Here is a tiny trained network, its code and every weight. The questions are about switching its units off for an input and a class, where a switched-off unit gives its printed mean instead of its output.

import numpy as np


def w(rows, s, z=0):
    codes = np.array(rows[::2]) - 128.0
    scale = np.full(codes.shape[1], s)
    scale[-1] = z or s
    return codes * scale


def norm(h):
    return h / np.sqrt((h * h).mean(-1, keepdims=True) + 1e-5)


def f(y):
    return y / 2 * (1 + np.tanh(0.7978845608 * (y + 0.044715 * y**3)))


def log_softmax(a):
    a = a - a.max(-1, keepdims=True)
    return a - np.log(np.exp(a).sum(-1, keepdims=True))


def net(x, mask):
    res = np.array(x, float).reshape(1, 7) / 4 @ E
    u = 0
    for l in range(2):
        y = f(norm(res) @ A[l][:, :-1].T + A[l][:, -1])
        res = res + np.where(mask[u : u + 6], y, B[l][:, -1]) @ B[l][:, :-1]
        u += 6
    return log_softmax(norm(res)[-1] @ U[:, :-1].T + U[:, -1])


A, B = {}, {}
E = w([
[165,41,99,177,158,112,62,165,121],'x0',
[82,83,65,65,137,135,164,105,134],'x1',
[121,154,155,201,50,104,179,139,127],'x2',
[198,115,174,124,119,229,186,227,242],'x3',
[38,215,130,194,156,140,75,98,238],'x4',
[162,86,157,92,172,153,91,95,143],'x5',
[170,180,2,127,105,138,126,170,141],'x6',
],0.0057)
A[0] = w([
[121,101,225,89,93,163,90,83,117,170],'0.n0',
[153,66,121,163,89,124,208,112,162,3],'0.n1',
[149,155,11,103,114,188,99,148,135,158],'0.n2',
[97,165,79,131,141,7,101,3,57,183],'0.n3',
[187,156,131,73,232,157,120,148,165,48],'0.n4',
[157,94,199,55,181,171,49,85,162,62],'0.n5',
],0.0065,0.0026)
B[0] = w([
[112,127,110,202,149,117,69,239,68,173],'0.n0',
[159,152,141,168,100,61,213,127,170,131],'0.n1',
[3,119,85,144,181,166,159,184,160,194],'0.n2',
[140,174,122,153,173,127,198,163,127,254],'0.n3',
[66,185,148,119,204,78,147,148,167,159],'0.n4',
[72,197,157,137,82,58,151,228,182,177],'0.n5',
],0.0074,0.0057)
A[1] = w([
[105,117,96,146,162,67,81,25,73,116],'1.n0',
[110,142,108,168,32,124,170,165,141,183],'1.n1',
[92,30,44,63,206,111,79,150,123,137],'1.n2',
[149,107,199,89,125,205,141,146,254,182],'1.n3',
[206,74,113,60,99,180,151,175,47,165],'1.n4',
[97,141,130,108,124,121,116,18,74,6],'1.n5',
],0.0084,0.0018)
B[1] = w([
[218,186,132,171,200,176,141,131,186,164],'1.n0',
[121,191,169,162,107,98,170,212,107,214],'1.n1',
[74,123,89,90,162,158,168,148,254,223],'1.n2',
[202,202,71,185,191,99,74,105,110,253],'1.n3',
[52,235,89,218,162,168,56,44,85,203],'1.n4',
[195,137,60,180,154,90,178,25,75,129],'1.n5',
],0.008,0.0054)
U = w([
[179,190,87,178,195,134,145,93,115,160],'0',
[38,148,108,131,99,40,104,197,103,224],'1',
[62,222,77,192,99,172,29,45,99,128],'2',
[100,151,119,154,101,115,123,88,143,212],'3',
[67,120,159,110,87,78,147,193,138,201],'4',
[13,81,162,128,134,113,124,220,90,89],'5',
[108,93,140,152,103,121,162,97,176,168],'6',
[181,4,177,45,13,68,99,3,131,2],'7',
],0.0053,0.0035)

Each question gives the input, the list of numbers given to net, and the class t.
The units are the neurons (one row each of A and B). Each row of codes is followed by its name. A weight is (code - 128) times the scale printed after its matrix; where a second scale follows, it is the last column's (A, B and U).
mask holds one flag per neuron, layer by layer. A switched-off neuron (its flag False) gives its mean, the last column of its row in B, instead of its output. The means were averaged over made-up inputs and are rounded, as every weight is.
A unit's drop is (log p(t) with every unit on - log p(t) with that unit switched off) / (log p(t) with every unit on - log p(t) with every unit switched off).
The circuit of an input: a set's keep is (log p(t) with only the set's units on - log p(t) with every unit switched off) / (log p(t) with every unit on - log p(t) with every unit switched off). Starting from all 12 units, units are removed one at a time, each time the one whose removal leaves the highest keep (on an exact tie, the one counted first), for as long as the keep stays at least 0.8.
circuit, biggest first: the units of the circuit, biggest drop first
unit that matters most: the unit with the biggest drop
k most important neurons: the k neurons with the biggest drops, biggest first
k most important neurons of layer l: the k neurons of layer l with the biggest drops, biggest first
drop of u: that unit's drop, to one decimal
input [1,-4,0,-8,0,-7,0], class 0: circuit, biggest first -> [1.n0, 0.n5]
input [0,7,-1,8,0,-3,-4], class 0: unit that matters most -> 1.n3
input [4,2,5,6,-8,-3,-3], class 2: 2 most important neurons of layer 0 -> [0.n5, 0.n3]
input [-6,-1,7,3,-8,6,-5], class 2: 2 most important neurons -> [1.n4, 0.n3]
input [4,-6,4,6,-7,4,-4], class 2: 2 most important neurons -> [1.n4, 0.n3]
input [-2,4,2,0,-8,-2,5], class 2: 2 most important neurons -> [1.n4, 0.n5]
input [1,-1,-1,7,-8,3,-4], class 2: 2 most important neurons of layer 0 -> [0.n3, 0.n2]
input [4,-6,-5,2,-7,-4,6], class 2: 3 most important neurons of layer 0 -> [0.n5, 0.n3, 0.n0]
input [2,-3,-1,-8,8,-3,2], class 0: 2 most important neurons -> [1.n0, 0.n5]
input [1,4,-7,-4,2,4,-5], class 4: 3 most important neurons -> [0.n5, 1.n3, 1.n4]
input [-6,-6,-7,-2,-4,2,3], class 4: 2 most important neurons of layer 0 -> [0.n4, 0.n5]
input [2,-7,-1,3,-7,-2,-7], class 2: drop of 1.n4 -> 0.9
input [6,5,-2,0,-6,-1,-1], class 2: drop of 0.n4 -> 0.1
input [4,-3,2,-5,-8,-2,4], class 2: circuit, biggest first -> [1.n4]
input [-6,6,-2,-1,-8,-2,-5], class 2: drop of 1.n4 -> 1.0
